Below is a small trained network, with its code and all its weights. Each question gives an input and a class and asks what happens when units are switched off, that is, made to give their printed mean instead of their output.

import numpy as np


def w(rows, s, z=0):
    codes = np.array(rows[::2]) - 128.0
    scale = np.full(codes.shape[1], s)
    scale[-1] = z or s
    return codes * scale


def f(y):
    return y / 2 * (1 + np.tanh(0.7978845608 * (y + 0.044715 * y**3)))


def log_softmax(a):
    a = a - a.max(-1, keepdims=True)
    return a - np.log(np.exp(a).sum(-1, keepdims=True))


def net(x, mask):
    res = np.array(x, float).reshape(1, 8) / 4 @ E
    y = f(res @ A[0][:, :-1].T + A[0][:, -1])
    res = res + np.where(mask, y, B[0][:, -1]) @ B[0][:, :-1]
    return log_softmax(res[-1] @ U[:, :-1].T + U[:, -1])


A, B = {}, {}
E = w([
[128,131,135,129,125,128,140,126],'x0',
[140,124,124,117,143,129,136,133],'x1',
[211,226,1,218,68,27,244,132],'x2',
[121,131,128,129,131,128,124,128],'x3',
[131,127,123,123,128,132,135,129],'x4',
[43,220,166,13,205,12,149,142],'x5',
[241,221,171,33,46,136,36,67],'x6',
[87,49,37,12,4,90,76,233],'x7',
],0.0041)
A[0] = w([
[49,224,139,67,188,21,149,148,80],'n1',
[42,229,140,45,182,12,158,148,163],'n2',
[97,65,43,38,8,92,136,194,81],'n3',
[94,61,63,58,31,96,85,232,32],'n4',
[37,101,94,181,155,136,171,157,10],'n5',
[41,51,108,194,160,101,211,163,52],'n6',
[45,51,108,172,166,129,202,164,51],'n7',
[179,214,134,57,71,151,43,83,58],'n8',
[217,149,134,100,73,105,65,93,34],'n9',
[187,192,34,165,110,67,194,142,5],'n10',
[194,50,100,223,48,209,114,118,151],'n11',
[81,59,226,74,209,245,82,129,104],'n12',
[179,198,36,175,113,68,235,74,85],'n13',
[57,61,125,165,179,142,155,175,27],'n14',
[31,73,82,188,162,125,180,154,51],'n15',
[134,63,40,44,32,89,119,254,33],'n16',
[59,205,164,38,164,4,158,136,117],'n17',
[201,30,73,230,50,207,108,104,174],'n18',
[188,175,2,173,86,80,182,103,48],'n19',
[169,201,20,192,90,36,187,127,3],'n20',
[205,178,187,60,68,116,52,94,59],'n21',
[33,93,99,201,159,119,183,190,43],'n22',
[200,178,177,178,241,193,236,42,116],'n23',
[57,76,138,161,183,167,167,195,27],'n24',
[172,206,14,167,83,59,211,123,41],'n25',
],0.0046,0.003)
B[0] = w([
[193,90,207,148,114,208,205,162,202],'n1',
[201,80,186,135,130,200,220,211,253],'n2',
[189,157,221,236,226,44,87,59,202],'n3',
[173,134,218,243,201,39,35,18,185],'n4',
[215,221,109,72,44,210,108,20,125],'n5',
[211,244,67,95,43,159,139,66,159],'n6',
[196,218,52,96,49,185,115,78,153],'n7',
[198,215,48,86,32,181,158,61,161],'n8',
[201,190,139,94,49,198,192,52,132],'n9',
[44,103,143,55,126,209,56,46,156],'n10',
[150,96,224,116,144,157,222,205,211],'n11',
[55,55,78,87,170,120,8,100,240],'n12',
[32,51,127,132,200,95,37,91,199],'n13',
[168,204,49,74,60,195,73,38,137],'n14',
[225,229,87,73,45,185,152,67,149],'n15',
[188,172,213,240,204,36,71,17,194],'n16',
[175,54,210,131,142,203,206,198,224],'n17',
[176,90,214,119,124,171,221,238,233],'n18',
[22,47,155,46,167,195,112,134,173],'n19',
[35,29,92,28,147,224,22,59,174],'n20',
[191,216,22,64,48,194,134,73,162],'n21',
[226,220,109,85,31,172,151,64,148],'n22',
[208,164,148,229,208,34,68,73,236],'n23',
[182,194,40,65,65,184,55,42,141],'n24',
[2,40,103,53,152,210,43,119,187],'n25',
],0.005,0.0036)
U = w([
[19,27,112,35,164,188,30,73,82],'0',
[200,180,201,247,219,21,98,13,39],'1',
[157,125,139,112,122,128,151,159,246],'2',
[227,254,41,39,3,193,165,43,25],'3',
[147,104,110,138,150,107,167,196,216],'4',
[174,58,210,126,103,188,233,236,2],'5',
[97,121,129,142,125,78,136,162,195],'6',
[97,129,91,147,129,72,134,184,210],'7',
],0.0051,0.0041)

Each question gives the input, the list of numbers given to net, and the class t.
The units are the neurons (one row each of A and B). Each row of codes is followed by its name. A weight is (code - 128) times the scale printed after its matrix; where a second scale follows, it is the last column's (A, B and U).
mask holds one flag per neuron, in row order. A switched-off neuron (its flag False) gives its mean, the last column of its row in B, instead of its output. The means were averaged over made-up inputs and are rounded, as every weight is.
A unit's drop is (log p(t) with every unit on - log p(t) with that unit switched off) / (log p(t) with every unit on - log p(t) with every unit switched off).
The circuit of an input: a set's keep is (log p(t) with only the set's units on - log p(t) with every unit switched off) / (log p(t) with every unit on - log p(t) with every unit switched off). Starting from the 12 units with the biggest drops (on a tie, the unit counted first), units are removed one at a time, each time the one whose removal leaves the highest keep (on an exact tie, the one counted first), for as long as the keep stays at least 0.8.
circuit, biggest first: the units of the circuit, biggest drop first
unit that matters most: the unit with the biggest drop
k most important neurons: the k neurons with the biggest drops, biggest first
drop when u is switched off: that unit's drop, to one decimal
input [3,6,6,7,-6,5,-6,7], class 1: circuit, biggest first	(n16, n3)
input [5,-2,6,0,2,-2,4,7], class 1: 3 most important neurons	(n16, n3, n4)
input [2,2,2,6,1,-6,6,6], class 1: circuit, biggest first	(n16, n3)
input [-2,-2,-4,4,3,-6,8,2], class 3: circuit, biggest first	(n21, n8)
input [4,3,-2,1,7,7,-2,4], class 5: 3 most important neurons	(n2, n17, n1)
input [-4,-3,7,5,5,-3,-5,-7], class 0: circuit, biggest first	(n20, n25, n13)
input [2,-6,-2,0,-4,2,7,5], class 3: 3 most important neurons	(n21, n8, n9)
input [8,6,3,-7,0,7,-7,8], class 1: circuit, biggest first	(n16, n3)
input [2,-2,4,6,7,8,-5,2], class 5: circuit, biggest first	(n2, n17)
input [-2,1,4,-1,3,-6,3,-4], class 5: unit that matters most	n18
input [-3,-3,-3,-5,4,8,-6,5], class 5: 4 most important neurons	(n2, n17, n1, n23)
input [4,3,3,1,5,5,2,-1], class 5: circuit, biggest first	(n2, n17, n1)
input [3,-1,2,6,-2,6,-7,5], class 3: drop when n5 is switched off	0.1
input [-1,7,2,3,3,5,-8,0], class 3: drop when n9 is switched off	0.0
input [-2,-4,7,4,-2,0,6,-5], class 0: drop when n13 is switched off	0.1
input [-7,-1,-3,4,-6,7,-5,-4], class 5: unit that matters most	n2
